Below is a small trained network, with its code and all its weights. Each question gives an input and a target symbol and asks what happens when units are switched off, that is, made to give their printed mean instead of their output.

import numpy as np


def w(rows, s, z=0):
    codes = np.array(rows[::2]) - 128.0
    scale = np.full(codes.shape[1], s)
    scale[-1] = z or s
    return codes * scale


def f(y):
    return np.maximum(y, 0)


def softmax(a):
    e = np.exp(a - a.max(-1, keepdims=True))
    return e / e.sum(-1, keepdims=True)


def log_softmax(a):
    a = a - a.max(-1, keepdims=True)
    return a - np.log(np.exp(a).sum(-1, keepdims=True))


def net(x, mask):
    ids = ['βεζλσφω'.index(c) for c in x.split()]
    T = len(ids)
    res = E[ids] + P[:T]
    q, k, v = (res @ M[0].T for M in (Q, K, V))
    z = softmax(np.where(np.tri(T) > 0, q @ k.T / 3**0.5, -1e9)) @ v
    res = res + np.where(mask[0], z, O[0][:, -1]) @ O[0][:, :-1]
    y = f(res @ A[0][:, :-1].T + A[0][:, -1])
    res = res + np.where(mask[1:9], y, B[0][:, -1]) @ B[0][:, :-1]
    return log_softmax(res[-1] @ U[:, :-1].T + U[:, -1])


Q, K, V, O, A, B = {}, {}, {}, {}, {}, {}
E = w([
[136,90,192],'β',
[38,201,148],'ε',
[17,118,142],'ζ',
[97,93,252],'λ',
[126,146,122],'σ',
[55,68,145],'φ',
[81,38,33],'ω',
],0.013)
P = w([
[254,58,165],'0',
[55,94,158],'1',
[61,81,141],'2',
[49,85,139],'3',
[58,80,125],'4',
[46,86,130],'5',
[35,97,137],'6',
[102,75,111],'7',
[42,117,136],'8',
[92,99,119],'9',
[41,115,134],'10',
],0.0082)
Q[0] = w([
[35,112,182],'h0',
[40,1,133],'h0',
[103,33,143],'h0',
],0.012)
K[0] = w([
[246,123,141],'h0',
[232,108,166],'h0',
[170,89,86],'h0',
],0.012)
V[0] = w([
[233,153,45],'h0',
[43,166,254],'h0',
[48,137,73],'h0',
],0.0094)
O[0] = w([
[16,144,88,53],'h0',
[214,89,70,163],'h0',
[114,9,120,2],'h0',
],0.011,0.0055)
A[0] = w([
[157,135,226,4],'n0',
[121,94,226,3],'n1',
[157,185,136,158],'n2',
[70,68,138,29],'n3',
[84,169,121,17],'n4',
[91,174,141,209],'n5',
[245,156,103,229],'n6',
[37,1,197,155],'n7',
],0.0084,0.0054)
B[0] = w([
[254,124,42,155],'n0',
[193,156,13,153],'n1',
[188,179,60,173],'n2',
[141,117,69,156],'n3',
[159,158,156,150],'n4',
[116,85,222,217],'n5',
[61,155,104,254],'n6',
[208,43,99,244],'n7',
],0.008,0.0082)
U = w([
[206,123,124,191],'β',
[129,216,123,248],'ε',
[95,129,136,176],'ζ',
[233,106,114,33],'λ',
[166,208,13,195],'σ',
[131,65,125,5],'φ',
[146,103,1,92],'ω',
],0.0081,0.0024)

Each question gives the input, a string of symbols that net reads in full, and the target symbol t.
The units are the heads (3 rows each of Q, K, V and O) and the neurons (one row each of A and B). Each row of codes is followed by its name. A weight is (code - 128) times the scale printed after its matrix; where a second scale follows, it is the last column's (O, A, B and U).
mask holds one flag per unit, heads first, then neurons. A switched-off unit (its flag False) gives its mean, the last column of its rows in O or B, instead of its output. The means were averaged over made-up inputs and are rounded, as every weight is.
A unit's drop is (log p(t) with every unit on - log p(t) with that unit switched off) / (log p(t) with every unit on - log p(t) with every unit switched off).
The circuit of an input: a set's keep is (log p(t) with only the set's units on - log p(t) with every unit switched off) / (log p(t) with every unit on - log p(t) with every unit switched off). Starting from all 9 units, units are removed one at a time, each time the one whose removal leaves the highest keep (on an exact tie, the one counted first), for as long as the keep stays at least 0.8.
units of the circuit, in order: the units of the circuit, biggest drop first
top k neurons: the k neurons with the biggest drops, biggest first
drop of u: that unit's drop, to one decimal
input λ λ λ φ, target σ: units of the circuit, in order	(h0 n5 n7)
input β λ σ, target ε: units of the circuit, in order	(n7 h0)
input λ ω ζ σ φ φ φ, target σ: top 4 neurons	(n5 n7 n6 n2)
input ω ω ζ, target φ: units of the circuit, in order	(n7 h0 n5)
input ζ ω λ, target λ: units of the circuit, in order	(h0 n0)
input ω σ λ β σ φ σ β ω ζ, target φ: units of the circuit, in order	(h0 n7 n5)
input λ λ λ ε β ε ζ ε β λ, target σ: top 2 neurons	(n6 n5)
input ω ω β, target φ: top 3 neurons	(n7 n5 n2)
input ω ζ ω ζ λ ε ω β, target φ: top 2 neurons	(n7 n2)
input ζ ε ε ζ β λ, target λ: top 2 neurons	(n0 n7)
input β ζ ε λ λ σ β ε φ, target ε: drop of n7	0.3
input β λ ω ζ σ ζ β β β β, target ε: drop of h0	0.5
input ω ε φ, target φ: drop of n2	0.1
input λ φ β ω, target σ: drop of h0	1.2
